Here is a tiny trained network, its code and every weight. The questions are about switching its units off for an input and a class, where a switched-off unit gives its printed mean instead of its output.

import numpy as np


def w(rows, s, z=0):
    codes = np.array(rows[::2]) - 128.0
    scale = np.full(codes.shape[1], s)
    scale[-1] = z or s
    return codes * scale


def norm(h):
    return h / np.sqrt((h * h).mean(-1, keepdims=True) + 1e-5)


def f(y):
    return y / 2 * (1 + np.tanh(0.7978845608 * (y + 0.044715 * y**3)))


def log_softmax(a):
    a = a - a.max(-1, keepdims=True)
    return a - np.log(np.exp(a).sum(-1, keepdims=True))


def net(x, mask):
    res = np.array(x, float).reshape(1, 8) / 4 @ E
    u = 0
    for l in range(3):
        y = f(norm(res) @ A[l][:, :-1].T + A[l][:, -1])
        res = res + np.where(mask[u : u + 7], y, B[l][:, -1]) @ B[l][:, :-1]
        u += 7
    return log_softmax(norm(res)[-1] @ U[:, :-1].T + U[:, -1])


A, B = {}, {}
E = w([
[180,101,72,141,10,159,161],'x0',
[153,154,198,109,118,137,73],'x1',
[1,162,100,83,109,92,63],'x2',
[45,83,111,182,154,65,67],'x3',
[125,163,132,93,181,227,59],'x4',
[104,187,113,104,147,19,74],'x5',
[131,169,119,210,111,118,155],'x6',
[96,231,144,141,82,123,171],'x7',
],0.0081)
A[0] = w([
[124,145,81,145,116,93,127,19],'L0N1',
[70,120,114,117,103,137,151,44],'L0N2',
[114,146,196,146,202,95,165,41],'L0N3',
[222,140,129,151,97,172,171,3],'L0N4',
[168,171,110,11,180,157,61,107],'L0N5',
[188,111,142,140,82,168,138,138],'L0N6',
[134,127,58,113,89,175,99,77],'L0N7',
],0.012,0.0039)
B[0] = w([
[137,118,115,166,163,78,107,133],'L0N1',
[124,180,113,146,124,159,81,136],'L0N2',
[176,125,156,191,159,149,134,174],'L0N3',
[203,163,71,117,149,157,245,214],'L0N4',
[119,99,184,143,119,128,70,255],'L0N5',
[100,142,117,72,127,106,187,205],'L0N6',
[128,119,213,134,93,144,195,163],'L0N7',
],0.012,0.0066)
A[1] = w([
[253,148,178,141,125,172,221,60],'L1N1',
[166,192,22,110,109,119,123,35],'L1N2',
[144,198,227,121,39,38,78,40],'L1N3',
[108,38,107,133,114,98,109,97],'L1N4',
[159,182,193,9,179,29,175,193],'L1N5',
[143,111,72,134,170,158,112,255],'L1N6',
[221,212,128,111,188,182,155,37],'L1N7',
],0.0079,0.0035)
B[1] = w([
[137,140,78,129,16,119,244,253],'L1N1',
[109,172,123,255,173,144,99,138],'L1N2',
[158,84,92,145,110,158,5,177],'L1N3',
[119,62,110,62,125,93,151,144],'L1N4',
[150,136,208,125,40,161,92,213],'L1N5',
[79,113,134,102,150,214,129,170],'L1N6',
[99,84,65,178,99,158,172,188],'L1N7',
],0.0095,0.0062)
A[2] = w([
[228,116,211,219,147,106,167,133],'L2N1',
[50,118,102,111,153,24,109,83],'L2N2',
[69,235,147,90,88,217,92,162],'L2N3',
[94,130,69,207,54,28,131,161],'L2N4',
[147,255,225,124,117,29,140,101],'L2N5',
[91,147,148,159,95,36,134,3],'L2N6',
[59,211,149,164,83,229,144,138],'L2N7',
],0.0094,0.006)
B[2] = w([
[137,118,208,105,60,153,164,223],'L2N1',
[153,163,118,162,155,253,177,185],'L2N2',
[166,62,180,144,118,115,117,254],'L2N3',
[157,141,150,154,91,125,43,243],'L2N4',
[159,53,161,70,96,251,73,169],'L2N5',
[177,158,78,84,149,176,88,126],'L2N6',
[154,110,217,96,110,164,111,251],'L2N7',
],0.014,0.0051)
U = w([
[75,135,94,120,144,139,159,98],'0',
[184,159,156,107,70,158,254,158],'1',
[108,215,104,87,140,110,153,2],'2',
[94,46,64,81,150,95,152,57],'3',
[137,93,213,134,95,161,42,224],'4',
[124,201,29,181,109,101,78,76],'5',
[128,184,75,169,61,6,179,50],'6',
[77,160,133,194,230,115,115,63],'7',
],0.019,0.0074)

Each question gives the input, the list of numbers given to net, and the class t.
The units are the neurons (one row each of A and B). Each row of codes is followed by its name. A weight is (code - 128) times the scale printed after its matrix; where a second scale follows, it is the last column's (A, B and U).
mask holds one flag per neuron, layer by layer. A switched-off neuron (its flag False) gives its mean, the last column of its row in B, instead of its output. The means were averaged over made-up inputs and are rounded, as every weight is.
A unit's drop is (log p(t) with every unit on - log p(t) with that unit switched off) / (log p(t) with every unit on - log p(t) with every unit switched off).
The circuit of an input: a set's keep is (log p(t) with only the set's units on - log p(t) with every unit switched off) / (log p(t) with every unit on - log p(t) with every unit switched off). Starting from the 12 units with the biggest drops (on a tie, the unit counted first), units are removed one at a time, each time the one whose removal leaves the highest keep (on an exact tie, the one counted first), for as long as the keep stays at least 0.8.
units of the circuit, in order: the units of the circuit, biggest drop first
top k neurons: the k neurons with the biggest drops, biggest first
k most important neurons of layer l: the k neurons of layer l with the biggest drops, biggest first
drop when u is switched off: that unit's drop, to one decimal
input [-5,-5,-1,4,1,-6,6,-2], class 7: top 2 neurons -> L0N4, L1N5
input [8,-8,5,-3,3,7,6,-3], class 5: units of the circuit, in order -> L0N1, L2N1
input [-2,7,-4,-5,-2,8,5,5], class 4: units of the circuit, in order -> L2N5
input [3,-7,-7,8,-5,3,4,-2], class 4: top 4 neurons -> L2N4, L1N1, L0N4, L0N6
input [8,-2,6,-7,-5,4,4,-8], class 6: 3 most important neurons of layer 0 -> L0N1, L0N4, L0N3
input [0,-8,-6,5,8,-1,-3,-4], class 3: 2 most important neurons of layer 1 -> L1N5, L1N4
input [8,-2,-1,6,6,4,3,-6], class 3: 2 most important neurons of layer 2 -> L2N7, L2N1
input [-1,-3,-2,7,0,3,-1,3], class 7: 2 most important neurons of layer 1 -> L1N1, L1N5
input [-4,2,-6,-3,-7,8,6,0], class 4: 2 most important neurons of layer 2 -> L2N5, L2N4
input [7,-2,8,-1,-2,-6,1,3], class 4: top 2 neurons -> L0N4, L0N2
input [-5,2,-1,7,2,-7,5,-8], class 7: 2 most important neurons of layer 0 -> L0N5, L0N7
input [8,-8,0,4,-8,-1,7,-8], class 6: drop when L2N7 is switched off -> 0.2
input [1,-1,8,-1,-7,3,8,-3], class 5: drop when L2N7 is switched off -> 0.1
input [-8,-8,7,-4,-6,6,3,-1], class 4: units of the circuit, in order -> L2N5
input [-6,1,-4,-2,-5,6,6,7], class 4: drop when L0N2 is switched off -> 0.0
